[[135 129 130 133 136]
 [124 129 127 122 121]
 [122 130 127 133 121]
 [145 127 133 147 149]
 [127 128 127 138 128]
 [122 131 126 113 117]
 [134 128 129 137 137]
 [136 132 129 135 137]
 [120 133 125 126 117]
 [132 128 133 132 130]
 [136 124 130 138 139]
 [137 128 131 140 139]]
->
[[139 140 131 128 137]
 [139 138 130 124 136]
 [130 132 133 128 132]
 [117 126 125 133 120]
 [137 135 129 132 136]
 [137 137 129 128 134]
 [117 113 126 131 122]
 [128 138 127 128 127]
 [149 147 133 127 145]
 [121 133 127 130 122]
 [121 122 127 129 124]
 [136 133 130 129 135]]

[[126 118 136 150 146 107 127 114 124 145 106 143]
 [110 138 152 151 149 106 110 132 138 149 128 150]
 [111 143 149 140 147 104 108 140 141 144 136 146]]
->
[[146 136 144 141 140 108 104 147 140 149 143 111]
 [150 128 149 138 132 110 106 149 151 152 138 110]
 [143 106 145 124 114 127 107 146 150 136 118 126]]

[[121 122]
 [128 130]
 [110 110]
 [106 103]
 [145 144]]
->
[[144 145]
 [103 106]
 [110 110]
 [130 128]
 [122 121]]

[[129 124 105 102]
 [128 124 104 105]
 [130 124 107 100]]
->
[[100 107 124 130]
 [105 104 124 128]
 [102 105 124 129]]

[[136 142 142 142 114 117 133 138 141 129 142]
 [129 142 141 147 114 122 128 134 144 120 145]
 [142 137 126 140 121 113 142 142 137 138 140]
 [140 120 108 118 139 120 148 142 119 151 116]
 [118 117 126 120 141 142 115 113 118 115 119]]
->
[[119 115 118 113 115 142 141 120 126 117 118]
 [116 151 119 142 148 120 139 118 108 120 140]
 [140 138 137 142 142 113 121 140 126 137 142]
 [145 120 144 134 128 122 114 147 141 142 129]
 [142 129 141 138 133 117 114 142 142 142 136]]

[[135 126 135 129 126 123 134]
 [126 124 131 125 122 133 133]
 [124 115 141 121 112 139 144]
 [150 147 112 129 127 132 136]
 [129 133 119 122 121 144 135]
 [131 124 135 128 124 125 134]
 [147 128 140 132 124 115 140]
 [132 122 139 128 122 125 136]
 [145 122 147 130 120 115 143]]
->
[[143 115 120 130 147 122 145]
 [136 125 122 128 139 122 132]
 [140 115 124 132 140 128 147]
 [134 125 124 128 135 124 131]
 [135 144 121 122 119 133 129]
 [136 132 127 129 112 147 150]
 [144 139 112 121 141 115 124]
 [133 133 122 125 131 124 126]
 [134 123 126 129 135 126 135]]
---
[[130 131 137 137 136 137 133 119 119 117 119]
 [136 123 131 133 130 135 139 120 126 115 116]
 [130 136 148 146 146 147 136 110 108 108 112]
 [144 117 133 137 132 141 149 111 125 103 104]
 [127 126 127 127 127 127 131 128 129 124 125]]
->
[[127 126 127 127 127 127 131 128 129 124 125]
 [130 131 137 137 136 137 133 119 119 117 119]
 [136 123 131 133 130 135 139 120 126 115 116]
 [130 136 148 146 146 147 136 110 108 108 112]
 [144 117 133 137 132 141 149 111 125 103 104]]

[[124 150 137 148 144 127]
 [124 145 139 146 144 126]
 [124 144 139 146 144 127]
 [125 151 137 149 144 127]
 [124 147 139 148 144 127]
 [124 148 139 148 144 127]
 [125 148 139 148 144 127]
 [124 147 139 147 144 127]
 [124 147 139 148 144 127]
 [124 147 139 147 144 127]]
->
[[124 147 139 147 144 127]
 [124 150 137 148 144 127]
 [124 145 139 146 144 126]
 [124 144 139 146 144 127]
 [125 151 137 149 144 127]
 [124 147 139 148 144 127]
 [124 148 139 148 144 127]
 [125 148 139 148 144 127]
 [124 147 139 147 144 127]
 [124 147 139 148 144 127]]

[[122 134 126 119 128 135]
 [124 122 133 122 124 126]
 [123 133 137 129 123 130]
 [127 122 129 126 126 135]
 [130 132 133 131 121 122]
 [129 127 129 143 130 111]
 [129 130 124 123 134 121]
 [127 136 139 132 129 122]
 [125 126 124 113 132 110]
 [135 128 114 128 122 149]
 [133 124 137 115 126 140]]
->
[[133 124 137 115 126 140]
 [122 134 126 119 128 135]
 [124 122 133 122 124 126]
 [123 133 137 129 123 130]
 [127 122 129 126 126 135]
 [130 132 133 131 121 122]
 [129 127 129 143 130 111]
 [129 130 124 123 134 121]
 [127 136 139 132 129 122]
 [125 126 124 113 132 110]
 [135 128 114 128 122 149]]

[[127 144 117 141 117 127 129 139 139 107 117 127 122 136]
 [135 116 141 122 139 131 136 123 124 149 141 132 134 123]
 [121 126 138 119 143 135 115 123 117 144 136 133 143 131]
 [114 138 131 122 140 136 106 127 118 132 128 133 145 137]
 [119 128 138 117 145 136 111 122 115 145 135 134 146 132]
 [139 132 123 140 117 124 145 136 143 117 125 127 116 128]]
->
[[139 132 123 140 117 124 145 136 143 117 125 127 116 128]
 [127 144 117 141 117 127 129 139 139 107 117 127 122 136]
 [135 116 141 122 139 131 136 123 124 149 141 132 134 123]
 [121 126 138 119 143 135 115 123 117 144 136 133 143 131]
 [114 138 131 122 140 136 106 127 118 132 128 133 145 137]
 [119 128 138 117 145 136 111 122 115 145 135 134 146 132]]

[[134 123 125 125 124 126 131 124 131 133 129 130 126]
 [132 121 128 129 129 123 135 127 132 131 126 139 128]
 [103 152 136 133 134 144 107 142 111 109 130 104 133]]
->
[[103 152 136 133 134 144 107 142 111 109 130 104 133]
 [134 123 125 125 124 126 131 124 131 133 129 130 126]
 [132 121 128 129 129 123 135 127 132 131 126 139 128]]

[[127 121 125]
 [144 124 140]
 [104 111 135]
 [106 111 132]
 [101 118 129]]
->
[[101 118 129]
 [127 121 125]
 [144 124 140]
 [104 111 135]
 [106 111 132]]

[[132 114 108 150 124 106 156]
 [110 142 123 105 109 130 127]
 [110 111 138 112 126 152 139]
 [150 117 116 120 150 117 115]
 [110 156 135 132 116 150 151]
 [155 122 143 131 133 126 126]
 [146 145 141 140 132 150 151]
 [128 141 105 108 142 106 119]
 [127 119 105 149 104 145 130]]
->
[[127 119 105 149 104 145 130]
 [132 114 108 150 124 106 156]
 [110 142 123 105 109 130 127]
 [110 111 138 112 126 152 139]
 [150 117 116 120 150 117 115]
 [110 156 135 132 116 150 151]
 [155 122 143 131 133 126 126]
 [146 145 141 140 132 150 151]
 [128 141 105 108 142 106 119]]

[[112 143 151 151]
 [121  99 140 142]
 [120 154 119 140]
 [110 134 124 134]
 [143 128 103 123]
 [134 114 111 112]]
->
[[134 114 111 112]
 [112 143 151 151]
 [121  99 140 142]
 [120 154 119 140]
 [110 134 124 134]
 [143 128 103 123]]
